In the rows, zero is written as 128.
Each row has a class, written after it.
[107 125 152 167 135 156 118  85 133 120 184 142  89 147 123 112 180 137
 128 135 141 123 162 124 117 117 105 156 113  94 117 143  88 155  97 185
 143] | <190>
[ 81 153 156 163  70 132 149 119  55  79 116 162 137 109 163 107 117  67
 125  71 125 143 124 136 132 134  63 184   4 137 120  99  71  84 175 133
 137] | <199>
[109 119 144 154 136 167 127  77 141 151 162 139  86 142 136  84 157 131
 143 150 161 123 159 112 125 106 127 156  99 111  98 140  88 137  97 159
 143] | <225>
[122 132 140 135 106 135 119  86 125  83 139 129 190 136 131 125 109 164
 158 125  27 126 113 153 139 140  91  73 153 149 131 143 128 135  82 140
 127] | <190>
[117 120 144 143 140 147 126  98 118 115 170 143  93 122 144  97 163 156
 115 140 181 110 188 120 111  93 130 154 140 114  86 135  79 164  88 177
 129] | <199>
[114 134 135 128 106 154 116  72 123  96 144 141 187 128 139 113  97 152
 165 122  44 133 115 163 134 141 104  78 142 148 130 132 125 123  84 116
 117] | <225>
[146 129 139 164 142 124 144 177 149 123 166 133 162 141 134 182 148  85
 161 108  59 150 180 135 117 157 130 168 181  93 153  96 146 134 111 144
 111] | <192>
[142 125 101 174 126 118 150 184 170 112 188 139 151 130 132 173 160  75
 164 124  44 153 186 115 139 159 168 170 169  84 136  98 125 112 108 140
 102] | <86>
[ 74 107 161 123 145 146 138  84 130 146 156 151 124 130 135 133 143 130
 160 151 152 110 167 135 135 107 132 151 125  96  98 156  72 105  90 171
 164] | <198>
[ 86 148 148  74 122 129 131  86 151 109 165 118 136  96 181 142 131  93
 150 106 154 110 138 137 103 110 140 142 109 128 117 173 123  76 128 146
 116] | <139>
[116 163  86 182 125 122 179  85  76  77 128 155 137 173  97  55 115  77
 152 107 110 187 133 216 127 119  85 175  61  81 117 100 118  78 174 124
 140] | <182>
[102  96 166 138 124 135 121 106 127 160 157 163 110 127 139 137 171 119
 151 150 154 105 160 107 108  98 135 168 102 103 104 140  62 160  95 182
 145] | <198>
[100 120 147 139 146 142 140  88 121 121 172 143  91 120 164 110 167 139
 132 140 162 106 173 117 126  97 126 159 114 116  92 149  96 142  98 170
 135] | <199>
[113  95 133 150 138 142 138  93 112 148 126 134 105 113 136  99 152 137
 148 159 185 101 168 130 135 111 146 137 136 107 103 145  95 160  91 173
 165] | <198>
[110 115 117  97 142 121 144 115 134  76 126 123 171 100 166 104 111 116
 197 151 105 106 144 113 178 163 139  74 160 136  78 145 116 128 120 163
 121] | <110>
[123 130 143 125 108 150 121  74 122 101 129 141 183 127 136 106 100 158
 165 128  46 130 118 157 125 130  97  83 142 148 129 130 139 122  84 117
 116] | <225>
[ 87 153 148 137 103 107 141 101  72 115 177 203 115 107 176 144 104  52
 106 131 118 126  98 154 119 148  96 169  51 132 106  95  97 185 189 151
 122] | <36>
[ 83 141 161  80 111 114 140  93 139 134 164 122 163  90 168 167 142  87
 172 115 138 104 148 134 115 114 140 126 112 132 134 168 102  72 117 151
 130] | <198>
[126 130 124 174 114 120 137 177 140 107 171 120 152 146 135 196 139 105
 154 115  41 128 169 125 130 176 132 162 174  97 126  86 123 118 129 143
 124] | <197>
[144 112 115 156 122 133 135 166 153 101 173 135 137 140 158 162 151 102
 165 108  60 143 154 121 127 157 148 175 158  89 138 102 143 125 114 139
 106] | <139>
[104 104 133 154 157 155 131  74 102 107 135 146 126 139 128 113 170 145
 160 130 162 135 188 142 126  84 125 158 135  99  72 140 103 144  95 174
 134] | <182>
[105 126 134 165 104 129 136 133  65 138 122 143 155 114 105  80 143 130
 144 124 173 144 130 130 108  77  86 153  91 130 127 109 108 136 182 109
 146] | <110>
[106 129  95 138  93 110 138 164 129 121 143 160 106 127 112 160 141  62
 103 113 117 110 102 124  96 157 110 190  55 114 121 105  97  69 197 134
 149] | <99>
[149 101 108 158 114 111 147 184 147 134 170 136 161 138 145 180 164  93
 195 121  55 133 157 102 145 153 162 160 153 101 156 104 122 134  98 144
 122] | <198>
[100 141 186 121 156 173 110 100 127 122 101 141 159 142 149 116  84 101
 152 113  98 131 112 136 147 181  67  99 151 146 149 154 106 111 102 134
 116] | <192>
[118 134 144 131 107 138 116  85 126  85 151 134 177 133 127 119 110 172
 156 127  29 131 109 152 141 143 100  81 145 138 134 144 125 147  85 147
 127] | <190>
[106 130 117 158 112 140 122 108  75 122 184 192 131 195 163 117 154  72
 151 146 150 142  77 171 118 131  99 187  49 122 106  77  23 168 195 145
 126] | <99>
[178 128  86 149 161 153 153  95  99 120  67 103  83 123 113 131 109 129
 127 134 107 124 156 159 135 112 148 102 172 158 106 118 200  99  80 110
 166] | <199>
[110 105 135 156 138 162 124  77 127 139 166 142  84 139 148 118 183 123
 137 163 169 115 162 129 136 113 148 156 121 105  86 136  66 149 102 174
 133] | <198>
[154 124 129 172 109 110 138 193 162 117 190 131 141 142 133 183 164  98
 173 107  37 132 172  93 124 158 140 172 156  92 152  96 123 140 111 159
 119] | <190>
[144 135 123 165 137 118 151 176 156 121 168 134 161 140 128 177 151  82
 157 106  54 148 176 139 111 161 133 170 171  91 159  87 152 137 107 139
 112] | <192>
[ 90 107 152 108 124 182 111 103 104  86 103 137 140 102 180 133 101 120
 198 140  65  87 107 133 142 170 114  98 157 165 119 140 112  77 130 132
 126] | <99>
[116 115 125 125 104 126 131  86 118 102 127 140 195 122 146 124 122 156
 172 135  43 122 110 156 146 144 114  84 148 140 141 138 130 131  72 130
 118] | <198>
[111 110 148 152 155 158 119  93 143 134 178 153 105 130 131 112 156 123
 132 169 145 137 180 133 137  99 146 151 119  89  68 140  51 144 119 165
 128] | <86>
[150 125 138 174 115 118 136 187 157 115 186 131 133 144 137 185 157 102
 181 111  29 138 168 105 131 154 142 172 158  92 146  99 122 131 112 149
 118] | <190>
[111 140  64 167  79  97 109 159  91 103 151 185 137 114 108 120 146  94
  66  62 120 138  75 115 111 170  74 192  51 115 166  90 104 145 156 135
 111] | <36>
[148 100 123 172 107 114 142 184 142 131 161 138 158 132 147 191 161  87
 183 119  48 129 160 109 136 160 152 155 167 101 154  99 127 127 102 140
 119] | <198>
[112 121 120 142 169 119 135 109 123 138 182 154  78 134 148 106 171 151
 118 140 183 107 167 140 117 105 134 180 114  72 109 132  98 145 114 154
 134] | <199>
[ 73 106 131 150 122 151 144 125 130  98 128 150 169 155 140 110 105  89
 185 135  82 121 108 114 160 195 117 106 137 115 130 117 122 144 115 167
 166] | <182>
[ 92 108 127 143 127 187 131 135 118  99 153 154 140 123 168  98  94 110
 222 156  75  96 147 133 155 182 138 119 167 136 122 106  48 137 130 139
 154] | <99>
[103 140 139 123 108 138 112  80 107  73 126 112 190 130 144 136 103 168
 149 124  36 123 115 163 138 155 101  77 154 150 120 134 132 119  93 136
 115] | <197>
[140  99 127 162 111 113 147 190 138 119 156 136 159 133 140 192 158  82
 194 114  63 133 160 115 134 159 158 155 173  94 159  99 132 126  99 145
 126] | <198>
[ 77 115 149 138 156 146 140  94 112 110 160 166  68 109 149 116 147 127
 141 142 163 125 146 144 138 137 127 151 128  82 105 125 110 154 111 154
 144] | <36>
[123 116 118 176 122 120 153 182 148 109 180 141 146 139 139 178 154  88
 158 111  51 150 181 118 141 151 143 153 163 107 131  91 126 142 104 151
 105] | <228>
[103 138 121 129 107 122 131  78 113  82 134 138 196 105 128 113 124 158
 154 135  39 131 115 153 137 144 103  82 160 140 116 129 159 123  92 145
 118] | <110>
[114 134 122 112 114 128 139  88 112  75 148 142 183 115 144 116 113 174
 147 116  52 122 112 156 140 141 103  89 148 144 129 129 141 133  83 135
 119] | <199>
[ 92 130 154 145 134 152 144 127 149 143 122 138 160 114 148 129  94  62
 170 128  76 117 123  96 173 199 104 117 158 127 149 144 121  80 112 156
 153] | <86>
[ 85 148 142  71 120 126 135  87 153 112 161 122 146  95 172 151 122  86
 150 103 147 104 142 141 100 112 137 143 118 130 110 168 119  74 125 151
 125] | <139>
[111 101 136 147 145 138 133  94 132 146 150 148 100 118 143 109 169 149
 154 149 153 110 166 128 153 136 138 164 125  74 101 138  73 140  92 178
 142] | <198>
[131 126 134 127 130 184 115  91  83 120 140 126 139 107 205  89 116 111
 189 155 130  85 134 126 141 172 130 118 186 174 124 115 102 141 135 182
 129] | <99>
[ 87 140 152  85 110 116 129  99 132 133 161 119 162  92 169 164 141  93
 166 111 141 105 144 135 114 109 147 131 112 136 137 169 101  68 120 140
 122] | <198>
[140 121 114 157 117 119 152 189 139  93 182 142 137 133 146 176 156  96
 164 101  63 131 171 112 127 159 147 167 159  96 142  78 126 127 111 141
 119] | <199>
[ 90 108 168 151 160 160 121  93 126 125 163 156  85 156 120 130 156 123
 126 140 140 149 165 136 132  89 121 137 119 112  87 153  78 144  90 175
 125] | <228>
[124 133 128 129 109 150 118  72 125 101 139 138 189 128 137 107  98 156
 166 122  46 130 121 161 135 138 104  81 148 149 130 133 128 125  77 119
 118] | <225>
[111 106 154 136 152 169 121  89 139 143 142 139  53 126 150  82 161 150
 135 150 171 119 145 120 120 110 133 185 109  80  95 143 105 135 119 160
 132] | <139>
[ 62 162 161  75 126 113 154  98 140 114 182 139 122  80 166 166 128  90
 142 113 154 118 150 138 111 122 133 137 127 127 117 142 121  90 128 134
 128] | <36>
[116 121 125 110 111 140 120  83 124  73 125 139 180 123 148 105  97 163
 147 122  50 130 101 164 128 137 110  98 149 133 122 145 153 124  88 134
 112] | <139>
[175 133 126 183 162 195 113  78  62 120  75 100  61 133 131 147 124 111
 134 138 101 145 146 184 128 128 145 133 215 160 121 140 203  47 100 138
 142] | <99>
[139 108 108 172 108 109 147 187 145 131 175 144 161 129 133 184 149  89
 173 120  52 124 163 118 131 162 153 163 177  94 159 103 126 128 107 139
 125] | <198>
[105 138 132 124 120 144 130  87 129  93 133 144 192 116 126 119 104 143
 159 139  46 146 125 163 140 136 128  86 165 136 126 136 133 123  78 126
 112] | <86>
[ 98 117 128 121  97 185 121 101 128  97 121 128 181 110 159 104  71  94
 172 127  70  89 124  96 148 155 104  95 137 192  97 134  95  88 128 145
 136] | <225>
[107 133 119 128 117 139 121  74 113  82 124 148 199 133 126 114 108 170
 155 121  37 141 120 160 138 147 108  89 152 133 120 130 147 134  80 135
 115] | <182>
[134 144 143 142 101 138 130 103  75 115 185 171 135 154 155 122 136  77
 181 123 131 165 109 174 135 101 115 175  46 137  95 108   4 161 192 147
 121] | <99>
[ 93 148 146  75 122 132 130  82 152 109 168 116 136  94 178 137 127  94
 148 107 149 113 144 141 108 113 137 135 109 129 115 174 116  77 130 145
 117] | <139>
[108 124 139 129 127 140 121  84 107 103 140 145 191 134 138 126 106 163
 147 129  40 143 123 171 142 121 100  76 156 154 120 126 125 143  85 138
 107] | <228>
[ 88 140 157  79 110 109 136 102 140 136 156 120 152  88 169 159 141  92
 168 117 146 102 144 130 115 117 146 127 109 129 136 165 103  74 122 142
 125] | <198>
[ 71 119 146 162 132 151 114  79 126 136 167 153 106 126 124 129 157 155
 112 138 133 136 145 128 139 116 138 156  98  97  91 163 105 149 114 153
 142] | <182>
[117 114 149 167 132 149 122  92 135 138 183 138  87 127 137 125 169 136
 151 146 132 119 177 121 136  97 136 153  90 103  91 145  58 179 111 172
 156] | <190>
[ 72 164 157  83 113 112 134  87 136 115 167 118 151  84 156 149 147  88
 161 122 145 114 148 127 109 114 143 124 119 136 104 154 121  79 130 162
 124] | <110>
[ 82 164 144  82 132 126 141  97 151 131 171 125 155  88 156 155 129  78
 153 122 141 124 164 130 120 109 152 137 114 132 117 163 105  64 129 135
 116] | <86>
[ 89 114 136 162 134 153 113  93 131 112 172 141  77 139 119 109 167 132
 133 139 145 110 151 118 118 102 132 164 107 103 103 166  85 152  97 190
 147] | <190>
[ 72 155 152  88 123 131 133  85 136 116 163 130 158 105 146 159 137 105
 154 103 134 124 156 132 109 114 138 138 113 126 114 158 125  82 125 149
 124] | <182>
[ 94 159 150  91 119 130 138  79 151 130 171 117 140 101 162 138 126  93
 161 109 149 118 155 141 116 110 134 129  95 132 114 157 103  65 130 129
 124] | <225>
[115 113 136 119 103 133 125  91 109 103 123 143 203 125 145 128 118 155
 176 129  45 124 106 152 142 145 109  85 148 142 148 133 129 123  78 133
 119] | <198>
[121 148 128 175 105 147 121  83  62  78 137 134 125 141 126  91  81  80
 117 123 107 144 127 183 143 143  90 128  58 132  88 124  53 131 189 159
 152] | <197>
[140 148 114 144 118 129 114  97 119 129 160 170 130 136 154  96  94  61
 170 107 129 116  79 186 142 152  90 160  80 106  99 116   6 126 204 122
  96] | <225>
[121 131 134 129 109 147 120  72 123 104 134 137 185 127 136 112 100 160
 161 125  52 129 118 165 132 129 102  88 149 145 123 133 133 113  87 117
 119] | <225>
[115 128 139 122 111 143 113  82 112  87 144 143 181 131 156 131 123 167
 161 137  46 131 126 168 132 151 112  87 155 146 126 131 114 115  79 137
 123] | <99>
[ 98 112 173 105 117 171 125 107 154 118 144 132 122  97 149 119  91  86
 185 139  82 107 101  98 146 183 117  57 159 151 135 128  98 138 111 157
 169] | <36>
[ 92 108 166 120 124 156 145 131 108 118 114 139 173 111 190 143 113 100
 204 138 100  96 125 114 149 151 113 105 189 172 107  95 116 168 124 159
 105] | <228>
[105 125 135 155 138 140 115  90 109 123 129 120  87 132 130 103 161 176
  98 146 164 114 156 132 124 124 110 156 104 100  88 131 103 142 121 154
 132] | <197>
[ 89 161 121 170  82 129 113  54  54 113 162 152 165  98 140 148 175  94
 118  81 161 157 108 178 132 105  90 139  44 146 112 119  75 157 161 126
 121] | <110>
